Below are the code and all the weights of a small trained network. Each question names an input and a target symbol and asks about switching units off, where a switched-off unit gives its printed mean instead of its output.

import numpy as np


def w(rows, s, z=0):
    codes = np.array(rows[::2]) - 128.0
    scale = np.full(codes.shape[1], s)
    scale[-1] = z or s
    return codes * scale


def f(y):
    return np.maximum(y, 0)


def softmax(a):
    e = np.exp(a - a.max(-1, keepdims=True))
    return e / e.sum(-1, keepdims=True)


def log_softmax(a):
    a = a - a.max(-1, keepdims=True)
    return a - np.log(np.exp(a).sum(-1, keepdims=True))


def net(x, mask):
    ids = ['ΠΨαβγδετφ'.index(c) for c in x.split()]
    T = len(ids)
    res = E[ids] + P[:T]
    u = 0
    for l in range(2):
        q, k, v = (res @ M[l].T for M in (Q, K, V))
        z = softmax(np.where(np.tri(T) > 0, q @ k.T / 3**0.5, -1e9)) @ v
        res = res + np.where(mask[u], z, O[l][:, -1]) @ O[l][:, :-1]
        u += 1
        y = f(res @ A[l][:, :-1].T + A[l][:, -1])
        res = res + np.where(mask[u : u + 16], y, B[l][:, -1]) @ B[l][:, :-1]
        u += 16
    return log_softmax(res[-1] @ U[:, :-1].T + U[:, -1])


Q, K, V, O, A, B = {}, {}, {}, {}, {}, {}
E = w([
[99,141,141,138,101],'Π',
[115,198,145,123,84],'Ψ',
[84,218,15,68,110],'α',
[108,127,119,131,113],'β',
[74,105,97,158,95],'γ',
[45,183,221,148,114],'δ',
[83,149,147,145,88],'ε',
[54,73,111,174,120],'τ',
[252,189,134,53,137],'φ',
],0.012)
P = w([
[40,55,162,1,129],'0',
[152,218,64,245,132],'1',
[53,52,84,95,48],'2',
[157,174,43,239,168],'3',
[85,88,115,82,76],'4',
[149,193,70,238,165],'5',
[106,96,137,78,87],'6',
[155,157,62,246,177],'7',
[124,103,159,75,91],'8',
[177,179,50,238,158],'9',
],0.01)
Q[0] = w([
[254,142,137,150,163],'L0H1',
[193,43,100,47,230],'L0H1',
[196,189,67,180,118],'L0H1',
],0.0067)
K[0] = w([
[137,89,192,114,134],'L0H1',
[218,112,46,110,69],'L0H1',
[111,86,90,2,112],'L0H1',
],0.0079)
V[0] = w([
[135,133,163,162,103],'L0H1',
[133,157,73,105,109],'L0H1',
[249,89,141,182,67],'L0H1',
],0.011)
O[0] = w([
[205,166,163,159,27,103],'L0H1',
[221,235,117,63,108,172],'L0H1',
[39,254,178,124,86,9],'L0H1',
],0.0074,0.013)
A[0] = w([
[99,171,84,189,132,154],'L0N1',
[167,164,193,102,138,124],'L0N2',
[157,143,163,208,148,171],'L0N3',
[111,199,116,156,54,164],'L0N4',
[144,151,243,109,86,138],'L0N5',
[118,142,140,118,146,51],'L0N6',
[167,48,169,81,116,93],'L0N7',
[42,213,171,106,128,92],'L0N8',
[178,166,143,140,169,136],'L0N9',
[87,80,213,167,109,137],'L0N10',
[99,152,106,10,101,136],'L0N11',
[65,146,118,205,169,111],'L0N12',
[134,193,188,89,187,74],'L0N13',
[156,144,71,68,80,145],'L0N14',
[107,111,127,162,106,8],'L0N15',
[164,117,82,100,127,76],'L0N16',
],0.012,0.015)
B[0] = w([
[175,90,126,143,170,188],'L0N1',
[93,104,105,143,121,138],'L0N2',
[106,133,66,134,149,173],'L0N3',
[133,75,109,123,148,152],'L0N4',
[72,144,91,109,109,141],'L0N5',
[95,85,171,145,88,128],'L0N6',
[104,74,124,112,146,155],'L0N7',
[169,88,196,155,99,129],'L0N8',
[127,98,110,164,137,172],'L0N9',
[162,131,105,91,155,147],'L0N10',
[112,128,129,155,81,212],'L0N11',
[155,132,138,132,112,143],'L0N12',
[143,176,126,149,81,130],'L0N13',
[102,128,136,157,126,255],'L0N14',
[4,104,50,117,85,128],'L0N15',
[121,142,148,131,131,187],'L0N16',
],0.017,0.012)
Q[1] = w([
[99,254,181,76,81],'L1H1',
[107,53,112,170,166],'L1H1',
[164,204,75,141,124],'L1H1',
],0.011)
K[1] = w([
[223,254,33,173,151],'L1H1',
[14,117,144,127,86],'L1H1',
[187,152,52,123,138],'L1H1',
],0.0081)
V[1] = w([
[132,73,20,128,214],'L1H1',
[152,120,185,2,82],'L1H1',
[80,126,230,84,161],'L1H1',
],0.009)
O[1] = w([
[101,139,136,19,1,254],'L1H1',
[19,57,2,212,159,125],'L1H1',
[4,126,99,147,111,124],'L1H1',
],0.0068,0.023)
A[1] = w([
[94,84,98,83,142,137],'L1N1',
[81,123,86,153,188,60],'L1N2',
[127,136,174,205,116,181],'L1N3',
[148,154,124,217,169,138],'L1N4',
[166,86,231,90,90,70],'L1N5',
[45,133,254,200,177,9],'L1N6',
[74,130,116,105,119,56],'L1N7',
[128,127,81,203,226,105],'L1N8',
[79,156,161,151,223,13],'L1N9',
[165,124,183,191,213,169],'L1N10',
[130,178,156,171,98,116],'L1N11',
[69,136,154,131,76,153],'L1N12',
[45,179,148,148,204,26],'L1N13',
[167,138,227,112,188,129],'L1N14',
[85,119,148,114,112,73],'L1N15',
[185,120,87,145,139,138],'L1N16',
],0.013,0.014)
B[1] = w([
[131,176,160,131,114,253],'L1N1',
[156,56,163,144,118,164],'L1N2',
[141,127,112,85,111,135],'L1N3',
[159,64,26,155,149,152],'L1N4',
[84,121,127,178,187,199],'L1N5',
[224,197,17,238,114,128],'L1N6',
[175,115,131,177,177,173],'L1N7',
[143,168,119,169,66,186],'L1N8',
[190,86,107,168,173,128],'L1N9',
[90,132,9,71,128,142],'L1N10',
[135,204,64,118,129,147],'L1N11',
[171,83,120,108,159,240],'L1N12',
[171,74,84,132,160,128],'L1N13',
[39,64,100,99,91,136],'L1N14',
[85,178,124,167,128,159],'L1N15',
[98,156,115,152,152,192],'L1N16',
],0.014,0.017)
U = w([
[166,6,186,126,193,213],'Π',
[155,116,131,31,109,112],'Ψ',
[254,175,172,129,227,254],'α',
[65,157,130,89,143,87],'β',
[115,143,171,142,109,74],'γ',
[168,106,186,185,170,77],'δ',
[140,106,132,102,168,18],'ε',
[114,145,157,120,115,75],'τ',
[113,142,168,135,109,68],'φ',
],0.0098,0.0079)

Each question gives the input, a string of symbols that net reads in full, and the target symbol t.
The units are the heads (3 rows each of Q, K, V and O) and the neurons (one row each of A and B). Each row of codes is followed by its name. A weight is (code - 128) times the scale printed after its matrix; where a second scale follows, it is the last column's (O, A, B and U).
mask holds one flag per unit, layer by layer, with each layer's heads first. A switched-off unit (its flag False) gives its mean, the last column of its rows in O or B, instead of its output. The means were averaged over made-up inputs and are rounded, as every weight is.
A unit's drop is (log p(t) with every unit on - log p(t) with that unit switched off) / (log p(t) with every unit on - log p(t) with every unit switched off).
The circuit of an input: a set's keep is (log p(t) with only the set's units on - log p(t) with every unit switched off) / (log p(t) with every unit on - log p(t) with every unit switched off). Starting from the 12 units with the biggest drops (on a tie, the unit counted first), units are removed one at a time, each time the one whose removal leaves the highest keep (on an exact tie, the one counted first), for as long as the keep stays at least 0.8.
circuit, biggest first: the units of the circuit, biggest drop first
top k neurons: the k neurons with the biggest drops, biggest first
top k neurons in layer l: the k neurons of layer l with the biggest drops, biggest first
input α ε δ α φ β Ψ ε, target α: top 2 neurons => L0N11, L0N7
input γ α δ α φ α δ α, target β: circuit, biggest first => L1N12
input δ α γ α α δ, target Π: circuit, biggest first => L1H1, L0N3, L1N2
input φ γ α α Π α δ Π, target ε: top 2 neurons => L1N10, L0N11
input Ψ α α δ ε β, target δ: top 3 neurons => L1N8, L0N3, L1N2
input τ ε α δ α ε α δ τ α, target Ψ: circuit, biggest first => L0H1, L1H1, L0N7
input Ψ α α δ α φ, target δ: top 3 neurons in layer 0 => L0N9, L0N3, L0N7
input φ δ Ψ δ α α δ Ψ α τ, target ε: top 2 neurons => L1N10, L0N11
input δ δ δ α α δ γ Ψ α δ, target Π: top 4 neurons => L0N7, L0N9, L0N3, L0N1
input α Π α ε Π δ, target α: top 3 neurons => L0N3, L0N11, L0N14
input φ α δ α α α α Ψ, target ε: top 3 neurons in layer 0 => L0N11, L0N1, L0N13
input α δ δ δ α δ α α φ, target Π: top 2 neurons in layer 0 => L0N7, L0N14
input γ Ψ α τ β δ δ δ α β, target β: circuit, biggest first => L0N3, L1N12, L1N7
input α φ α Ψ β δ ε τ, target α: top 2 neurons => L0N11, L0N14
input α α φ β α γ, target α: circuit, biggest first => L0N11, L1H1
input α δ φ α Π Π δ, target Ψ: top 3 neurons => L0N4, L0N5, L0N10
input α γ δ γ α γ α τ, target α: circuit, biggest first => L1H1
input δ Ψ α α δ α α α, target Π: circuit, biggest first => L1H1, L0N1, L1N2
input φ Ψ δ ε Π γ α α α γ, target ε: top 3 neurons => L1N10, L1N4, L0N11
input φ β Ψ, target Π: circuit, biggest first => L1N8, L1N12
input φ Π τ ε Π φ ε α α φ, target ε: top 3 neurons => L1N10, L1N4, L0N11
input δ φ δ β Π φ, target Π: circuit, biggest first => L1H1, L0N9, L0N3, L1N2
input φ Ψ α δ, target ε: top 4 neurons => L1N10, L1N4, L0N11, L1N8
input α α γ α δ α δ Π, target α: circuit, biggest first => L1H1
input Ψ α α α φ δ α α α Π, target δ: top 4 neurons => L1N8, L0N3, L1N2, L0N9
input γ φ α δ α Ψ, target β: top 2 neurons => L0N7, L0N3
input Ψ α δ α δ δ α Ψ, target δ: top 2 neurons in layer 0 => L0N3, L0N1
